[[-87  16 -43 -58   9  42  23 -44  87  27 -33  10  29 -91]
 [ 69 -26 -26  58 -30  61 -83 -84 -36 -20  32  81  -7 -56]
 [ 53 -19 -91  74  41 -37 -55  19  49  26  65 -35 -14 -50]
 [ 34  95  64  -3  -9 -76  36  36 -84 -35 -95 -72 -23  44]]
->
[[-91  29  10 -33  27  87 -44  23  42   9 -58 -43  16 -87]
 [-56  -7  81  32 -20 -36 -84 -83  61 -30  58 -26 -26  69]
 [-50 -14 -35  65  26  49  19 -55 -37  41  74 -91 -19  53]
 [ 44 -23 -72 -95 -35 -84  36  36 -76  -9  -3  64  95  34]]

[[-29  -5  30  -5  -1  28   0   4]
 [  1  -5 -13 -11  23   3 -12 -16]
 [ 15  -6   8 -86  22  21 -31 -39]
 [-17  22  19 -52 -17   4 -26 -28]
 [ 19 -31  17 -17   6   0  -2 -25]
 [-11   4  17  20  10   7  62   2]
 [-39  -3 -22 -27  21 -37  67 -25]
 [-18 -12   1  65 -13  39 -11 -11]]
->
[[  4   0  28  -1  -5  30  -5 -29]
 [-16 -12   3  23 -11 -13  -5   1]
 [-39 -31  21  22 -86   8  -6  15]
 [-28 -26   4 -17 -52  19  22 -17]
 [-25  -2   0   6 -17  17 -31  19]
 [  2  62   7  10  20  17   4 -11]
 [-25  67 -37  21 -27 -22  -3 -39]
 [-11 -11  39 -13  65   1 -12 -18]]

[[ 49  -6 -92  87 -91]
 [-49   6  92 -88  91]]
->
[[-91  87 -92  -6  49]
 [ 91 -88  92   6 -49]]

[[-89   1 -80]
 [-91  25 -90]
 [-59 -90  39]
 [ 90 -52  90]
 [-91  20 -91]
 [-91  87 -64]
 [-82  75 -37]
 [ 90  89  56]
 [-54  82 -56]
 [ 91 -90  90]
 [-52  87 -13]]
->
[[-80   1 -89]
 [-90  25 -91]
 [ 39 -90 -59]
 [ 90 -52  90]
 [-91  20 -91]
 [-64  87 -91]
 [-37  75 -82]
 [ 56  89  90]
 [-56  82 -54]
 [ 90 -90  91]
 [-13  87 -52]]

[[ -5  -5   3 -16 -65  25  19   2 -30 -83   1 -40  -1  31 -10  -6]
 [ 10  -1  21   9   3  27  68  51   5  -8 -26 -40  22  17   1  14]
 [ -4   2  -2 -54 -27  24  26 -64  45  -9  53  39   5  18   3   6]]
->
[[ -6 -10  31  -1 -40   1 -83 -30   2  19  25 -65 -16   3  -5  -5]
 [ 14   1  17  22 -40 -26  -8   5  51  68  27   3   9  21  -1  10]
 [  6   3  18   5  39  53  -9  45 -64  26  24 -27 -54  -2   2  -4]]

[[ -5  97  37 -82  99 -71   4 -47 -78 -22]
 [ 48 -26   0  25 -74  54  52   4 -20 -17]
 [ 20   3  -8 -18  19  -3  19 -56 -36  -6]
 [ 31   8 -11   5   2 -14  15 -18  11 -15]
 [ 18  11  -9  38  10  -6   8 -12 -23  13]
 [ -9 -59 -26  41 -47  55  23  47  -9   7]]
->
[[-22 -78 -47   4 -71  99 -82  37  97  -5]
 [-17 -20   4  52  54 -74  25   0 -26  48]
 [ -6 -36 -56  19  -3  19 -18  -8   3  20]
 [-15  11 -18  15 -14   2   5 -11   8  31]
 [ 13 -23 -12   8  -6  10  38  -9  11  18]
 [  7  -9  47  23  55 -47  41 -26 -59  -9]]

[[-81 -46 -81   0 -30 -18  36  58  25 -50  49  -5   9]
 [ 63  49  52 -14   8  -2 -62 -32 -97  52  20 -51   1]]
->
[[  9  -5  49 -50  25  58  36 -18 -30   0 -81 -46 -81]
 [  1 -51  20  52 -97 -32 -62  -2   8 -14  52  49  63]]
---
[[-54  96  49]
 [-28  89   8]]
->
[49 89]

[[-64  58  52 -35 -56]
 [-46 -17 -52  38  44]
 [105 -48 -38  51  20]]
->
[-56  38 -38]

[[ -3 -29  62  54]
 [ 13 -52  53  56]
 [ 49 -94  15  46]]
->
[ 54  53 -94]

[[ -58  -12  111   30   91]
 [ -27  -71  -69 -100   21]]
->
[  91 -100]

[[-15 -30  20 -11]
 [ -5 -10   7  -4]
 [ -2  -3   2  -1]
 [ 47  94 -64  34]
 [ 30  61 -41  22]]
->
[-11   7  -3  47]

[[-23  90]
 [-28  24]
 [-55   1]]
->
[ 90 -28]

[[-26  45 -20  -9 -28]
 [-99  -1 -22  -7  11]
 [102 -20   9  -5 -10]]
->
[-28  -7   9]

[[ -32  101   38    9 -102]
 [ -77   18   57  -40  -12]
 [  46   32  -66   88    7]
 [ -24  -52  -15   -2   84]
 [  35  -62  -34   -9   59]]
->
[-102  -40  -66  -52   35]

[[-41  32 -91 -25]
 [-69  14 -36  -1]
 [ 22  35 -35 -11]]
->
[-25 -36  35]
---
[[ 89 -36 -18]
 [ 74 -16   8]
 [ 89 -35 -18]]
->
[[ 89 -36]
 [ 74 -16]
 [ 89 -35]]

[[110 -82 -61 -50]
 [-71 -53  51 -56]
 [-25  42 -12  14]
 [ -8  -6  -7  18]
 [ 42   3   0 -51]]
->
[[110 -82]
 [-71 -53]
 [-25  42]]

[[-52  51 -12]
 [ 72 -91 105]
 [-32  66 -23]
 [114 -44 -44]]
->
[[-52  51]
 [ 72 -91]
 [-32  66]]

[[ 40  34  43 -12]
 [ 27 -64  67   6]
 [ 30 -48  58 -84]]
->
[[ 40  34]
 [ 27 -64]
 [ 30 -48]]

[[ 30  60  81  14 -10]
 [-89 -58   6  45 -31]
 [-65  36 -57  10  14]]
->
[[ 30  60]
 [-89 -58]
 [-65  36]]

[[-26 -17  15  30 -35]
 [ 57 -14   1 -83  84]
 [ 47  70  39 -12  -5]
 [ 16  19 -23   2   9]]
->
[[-26 -17]
 [ 57 -14]
 [ 47  70]]
---
[[ 31  -4 -48 -29]
 [ -8  16  20  37]
 [ 16 -28  22 -56]
 [117 -62 -65  34]
 [-66  80 -87  31]]
->
[-29  20 -28 117]

[[106  30  -6   3]
 [ 54  28 -10   7]
 [ 59  26  -8   2]
 [  6   5  -9  15]
 [-45   6 -15   8]]
->
[  3 -10  26   6]

[[ 47  17  85]
 [-38 -58 -25]]
->
[ 85 -58]

[[ 61  15]
 [ 18  20]
 [110 -25]
 [ 18  32]
 [-79   2]]
->
[15 18]

[[-36 -86]
 [-40  13]
 [ 16 -18]
 [ 14  19]
 [ 22  12]]
->
[-86 -40]

[[ -57   26  -59 -101   -5]
 [   6   31  -14  -53  -25]]
->
[ -5 -53]

[[-55   7  18 -75]
 [-19   8  92  11]
 [-85 -19 -10  39]
 [-59   3  22 -72]
 [ 74 -40  46 -10]]
->
[-75  92 -19 -59]
